Below are the code and all the weights of a small trained network. Each question names an input and a target symbol and asks about switching units off, where a switched-off unit gives its printed mean instead of its output.

import numpy as np


def w(rows, s, z=0):
    codes = np.array(rows[::2]) - 128.0
    scale = np.full(codes.shape[1], s)
    scale[-1] = z or s
    return codes * scale


def f(y):
    return y / 2 * (1 + np.tanh(0.7978845608 * (y + 0.044715 * y**3)))


def softmax(a):
    e = np.exp(a - a.max(-1, keepdims=True))
    return e / e.sum(-1, keepdims=True)


def log_softmax(a):
    a = a - a.max(-1, keepdims=True)
    return a - np.log(np.exp(a).sum(-1, keepdims=True))


def net(x, mask):
    ids = ['Λβηθπτψω'.index(c) for c in x.split()]
    T = len(ids)
    res = E[ids] + P[:T]
    u = 0
    for l in range(2):
        r = res
        for j in range(3):
            rows = slice(2 * j, 2 * j + 2)
            q, k, v = (r @ M[l][rows].T for M in (Q, K, V))
            z = softmax(np.where(np.tri(T) > 0, q @ k.T / 2**0.5, -1e9)) @ v
            o = O[l][rows]
            res = res + np.where(mask[u + j], z, o[:, -1]) @ o[:, :-1]
        u += 3
        y = f(res @ A[l][:, :-1].T + A[l][:, -1])
        res = res + np.where(mask[u : u + 8], y, B[l][:, -1]) @ B[l][:, :-1]
        u += 8
    return log_softmax(res[-1] @ U[:, :-1].T + U[:, -1])


Q, K, V, O, A, B = {}, {}, {}, {}, {}, {}
E = w([
[162,155,148,177,251,91,77,130,147,137,116,135],'Λ',
[161,187,75,178,105,94,131,70,117,155,119,180],'β',
[142,94,148,66,72,197,191,105,86,146,141,138],'η',
[133,233,254,75,181,165,146,146,91,113,135,201],'θ',
[187,107,84,118,143,162,121,158,89,27,140,52],'π',
[142,81,140,70,123,104,54,123,84,139,148,129],'τ',
[223,85,135,109,167,236,129,174,180,180,107,149],'ψ',
[66,66,154,145,142,114,153,141,71,71,84,162],'ω',
],0.016)
P = w([
[88,111,2,176,77,110,87,212,40,155,84,115],'0',
[202,106,142,133,138,60,155,53,112,117,185,138],'1',
[201,106,128,128,149,84,165,39,114,107,180,146],'2',
[170,106,107,126,176,148,160,17,129,109,198,139],'3',
[237,105,118,144,151,99,163,44,90,113,169,140],'4',
[159,115,102,115,175,149,158,23,138,111,198,152],'5',
[192,107,100,121,178,148,159,24,100,100,189,147],'6',
[200,112,71,115,168,151,144,34,79,85,168,168],'7',
],0.0077)
Q[0] = w([
[79,156,151,120,67,90,81,145,137,158,112,82],'L0H0',
[236,108,92,102,231,175,164,39,24,79,167,223],'L0H0',
[94,199,102,149,35,74,112,147,217,190,133,60],'L0H1',
[54,126,148,105,93,120,110,176,160,109,124,77],'L0H1',
[130,128,109,100,86,128,202,103,127,107,131,115],'L0H2',
[206,66,120,124,162,140,153,1,20,115,163,181],'L0H2',
],0.0068)
K[0] = w([
[142,120,142,120,148,111,133,72,192,131,182,127],'L0H0',
[85,143,74,121,108,165,37,185,86,177,63,137],'L0H0',
[197,75,139,105,160,76,167,41,171,90,254,87],'L0H1',
[120,111,182,64,164,145,163,88,149,102,175,139],'L0H1',
[138,147,97,131,86,69,177,132,79,126,163,131],'L0H2',
[111,139,74,143,140,171,80,207,99,103,53,117],'L0H2',
],0.007)
V[0] = w([
[151,97,138,150,111,103,41,89,138,150,164,26],'L0H0',
[180,104,165,185,199,255,164,164,199,118,83,119],'L0H0',
[193,197,194,67,187,99,145,187,105,57,129,162],'L0H1',
[80,172,102,137,133,195,190,49,73,110,134,145],'L0H1',
[138,172,133,160,170,99,99,104,142,149,162,167],'L0H2',
[95,63,196,86,93,145,136,147,162,148,143,152],'L0H2',
],0.0051)
O[0] = w([
[137,81,102,28,113,122,74,133,130,62,147,157,100],'L0H0',
[116,57,82,163,154,120,177,160,87,185,206,116,9],'L0H0',
[134,76,135,223,64,245,81,3,156,118,208,101,47],'L0H1',
[166,164,106,147,122,156,143,127,124,114,117,111,169],'L0H1',
[133,159,153,157,171,105,72,113,113,121,140,157,73],'L0H2',
[117,100,152,111,134,165,138,168,72,188,118,204,3],'L0H2',
],0.0067,0.0037)
A[0] = w([
[101,34,169,103,42,158,176,91,115,131,140,89,131],'L0N0',
[149,165,139,98,55,22,96,20,64,100,165,212,217],'L0N1',
[91,81,147,77,1,180,246,91,87,150,110,144,105],'L0N2',
[127,105,96,37,56,169,185,135,35,187,204,145,134],'L0N3',
[16,59,182,128,83,78,152,82,112,19,120,164,252],'L0N4',
[122,58,96,55,66,153,69,201,164,81,63,121,109],'L0N5',
[221,84,142,109,121,161,193,169,218,186,167,121,147],'L0N6',
[189,150,103,121,172,151,183,117,165,93,103,81,95],'L0N7',
],0.005,0.002)
B[0] = w([
[133,158,74,122,142,122,131,117,81,124,102,151,148],'L0N0',
[152,161,107,120,142,254,102,53,156,129,145,103,254],'L0N1',
[152,198,100,128,182,71,189,122,135,119,74,94,163],'L0N2',
[172,151,92,87,227,79,119,115,97,155,172,50,165],'L0N3',
[160,111,115,128,163,173,154,90,109,117,24,164,168],'L0N4',
[108,88,156,105,138,162,149,159,90,170,158,102,140],'L0N5',
[89,173,90,98,146,153,72,107,170,140,38,84,150],'L0N6',
[155,133,106,142,113,135,133,146,216,66,129,138,175],'L0N7',
],0.0071,0.007)
Q[1] = w([
[193,173,99,94,204,171,111,25,145,94,166,84],'L1H0',
[132,160,92,112,194,126,141,125,95,84,106,107],'L1H0',
[146,146,124,136,167,178,141,81,80,91,106,120],'L1H1',
[51,80,166,158,28,45,145,184,144,160,178,139],'L1H1',
[126,84,215,168,79,156,146,186,133,136,187,122],'L1H2',
[200,76,2,120,144,89,96,124,122,104,86,120],'L1H2',
],0.0065)
K[1] = w([
[63,144,89,98,66,127,139,236,63,195,143,87],'L1H0',
[71,77,126,194,73,133,112,190,123,139,98,120],'L1H0',
[60,160,127,154,91,137,62,174,129,173,99,92],'L1H1',
[240,96,194,151,166,174,165,40,137,79,153,89],'L1H1',
[186,127,155,159,142,164,144,25,198,88,217,157],'L1H2',
[119,86,3,128,124,85,107,229,83,178,103,81],'L1H2',
],0.0059)
V[1] = w([
[93,57,151,136,85,203,18,111,157,125,100,192],'L1H0',
[177,197,169,27,166,91,100,93,136,166,135,188],'L1H0',
[76,37,176,109,227,135,152,174,122,153,116,51],'L1H1',
[173,91,139,56,54,253,202,149,133,194,207,112],'L1H1',
[148,151,76,179,94,139,182,159,167,110,162,69],'L1H2',
[59,125,189,197,71,126,239,140,103,125,30,149],'L1H2',
],0.0044)
O[1] = w([
[123,199,80,80,119,137,87,190,235,195,179,150,4],'L1H0',
[164,124,132,153,153,118,96,76,109,209,2,133,41],'L1H0',
[188,55,165,146,135,194,88,176,202,125,157,229,121],'L1H1',
[151,168,56,186,87,87,126,191,153,64,80,199,9],'L1H1',
[86,133,128,115,129,111,127,83,153,97,144,130,156],'L1H2',
[139,203,200,125,125,145,163,134,89,150,143,206,108],'L1H2',
],0.0069,0.0034)
A[1] = w([
[165,124,102,102,125,176,144,175,166,17,154,97,141],'L1N0',
[147,145,128,119,164,146,160,176,172,1,116,61,196],'L1N1',
[128,49,197,97,166,191,74,187,123,80,140,183,103],'L1N2',
[162,44,216,140,193,95,106,10,83,206,161,124,194],'L1N3',
[193,124,136,232,121,117,119,146,175,94,142,176,133],'L1N4',
[160,43,52,143,160,141,180,195,124,159,159,228,131],'L1N5',
[183,90,84,216,166,152,131,67,100,86,74,38,205],'L1N6',
[113,113,210,118,138,239,112,103,122,147,175,152,253],'L1N7',
],0.0043,0.0023)
B[1] = w([
[160,128,178,120,92,67,183,71,157,144,136,101,183],'L1N0',
[175,117,201,76,113,38,171,139,183,94,96,175,198],'L1N1',
[91,85,213,106,135,151,93,213,163,56,147,155,158],'L1N2',
[102,123,114,141,137,151,36,147,27,140,145,145,208],'L1N3',
[119,130,134,221,176,111,160,167,157,95,115,132,148],'L1N4',
[134,253,149,137,176,158,127,149,129,193,210,174,148],'L1N5',
[24,101,80,132,93,76,138,108,209,210,132,223,254],'L1N6',
[121,137,138,225,35,171,136,192,79,125,82,35,184],'L1N7',
],0.0051,0.0094)
U = w([
[126,150,134,169,255,44,102,168,154,146,185,156,106],'Λ',
[108,187,76,217,7,138,143,92,148,170,143,144,246],'β',
[119,179,111,49,159,77,185,88,104,177,97,84,20],'η',
[158,206,209,134,106,171,162,166,92,115,140,123,240],'θ',
[144,93,146,114,50,75,176,121,174,54,170,108,124],'π',
[113,46,126,88,77,148,42,116,86,137,176,90,209],'τ',
[174,129,104,99,118,184,90,177,219,152,14,124,93],'ψ',
[86,55,132,141,110,134,167,121,81,102,33,213,32],'ω',
],0.0056,0.0013)

Each question gives the input, a string of symbols that net reads in full, and the target symbol t.
The units are the heads (2 rows each of Q, K, V and O) and the neurons (one row each of A and B). Each row of codes is followed by its name. A weight is (code - 128) times the scale printed after its matrix; where a second scale follows, it is the last column's (O, A, B and U).
mask holds one flag per unit, layer by layer, with each layer's heads first. A switched-off unit (its flag False) gives its mean, the last column of its rows in O or B, instead of its output. The means were averaged over made-up inputs and are rounded, as every weight is.
A unit's drop is (log p(t) with every unit on - log p(t) with that unit switched off) / (log p(t) with every unit on - log p(t) with every unit switched off).
The circuit of an input: a set's keep is (log p(t) with only the set's units on - log p(t) with every unit switched off) / (log p(t) with every unit on - log p(t) with every unit switched off). Starting from the 12 units with the biggest drops (on a tie, the unit counted first), units are removed one at a time, each time the one whose removal leaves the highest keep (on an exact tie, the one counted first), for as long as the keep stays at least 0.8.
circuit, biggest first: the units of the circuit, biggest drop first
unit that matters most: the unit with the biggest drop
top k neurons: the k neurons with the biggest drops, biggest first
top k neurons in layer l: the k neurons of layer l with the biggest drops, biggest first
heads that matter: for each layer, one digit per head in row order, 1 if its drop is at least 0.15 and else 0, layers parted by /
drop when u is switched off: that unit's drop, to one decimal
input τ ω ψ ψ ω π ω, target ψ: unit that matters most	L1H0
input τ β τ, target ψ: heads that matter	100 / 110
input ω τ ω τ τ ω π ψ, target θ: top 2 neurons in layer 0	[L0N1; L0N4]
input θ ω β ω π π, target β: circuit, biggest first	[L0H1; L1N6]
input ψ β τ, target Λ: circuit, biggest first	[L1H1; L0H0; L1N5; L0N3]
input τ β τ β ψ τ θ, target ψ: circuit, biggest first	[L0H0; L1H0; L1H2]
input η β τ η ψ, target ω: circuit, biggest first	[L1H0; L0N2; L0N3; L0H2]
input ω ψ τ, target θ: heads that matter	000 / 001
input ω π η, target θ: top 3 neurons	[L1N6; L0N1; L0N4]
input τ ψ Λ β β π, target ψ: circuit, biggest first	[L1H0; L0H0]
input Λ β π β τ β ω, target τ: top 2 neurons	[L1N3; L0N1]
input η ψ Λ π θ τ, target ω: heads that matter	001 / 110
input η ω τ β θ ω Λ, target ω: heads that matter	001 / 100
input β π π ω η ω, target η: circuit, biggest first	[L1H1]
input β ω τ, target η: heads that matter	110 / 010
input θ θ β Λ θ ω τ, target β: circuit, biggest first	[L0H1; L1H1; L0H0]
input Λ η θ β, target τ: top 2 neurons	[L1N3; L0N1]
input ω ω β β β, target θ: top 3 neurons	[L1N6; L0N1; L0N4]
input τ ω β, target ψ: top 2 neurons in layer 0	[L0N5; L0N1]
input ω ψ π ω η π β ω, target θ: top neuron in layer 1	[L1N6]
input π β β τ, target π: top 2 neurons	[L0N5; L1N0]
input ω π Λ ψ β β Λ, target θ: top 2 neurons	[L1N6; L1N7]
input θ β ω η, target β: top 2 neurons	[L1N6; L1N1]
input β τ η ω τ π π π, target η: drop when L1H1 is switched off	1.5
input β η β, target η: drop when L1H1 is switched off	1.5
input η ψ ψ π, target ω: drop when L0N3 is switched off	0.4
input η β θ β η ω ω θ, target ω: drop when L1N4 is switched off	0.0
input ψ β β η ψ ψ β, target Λ: unit that matters most	L0H0
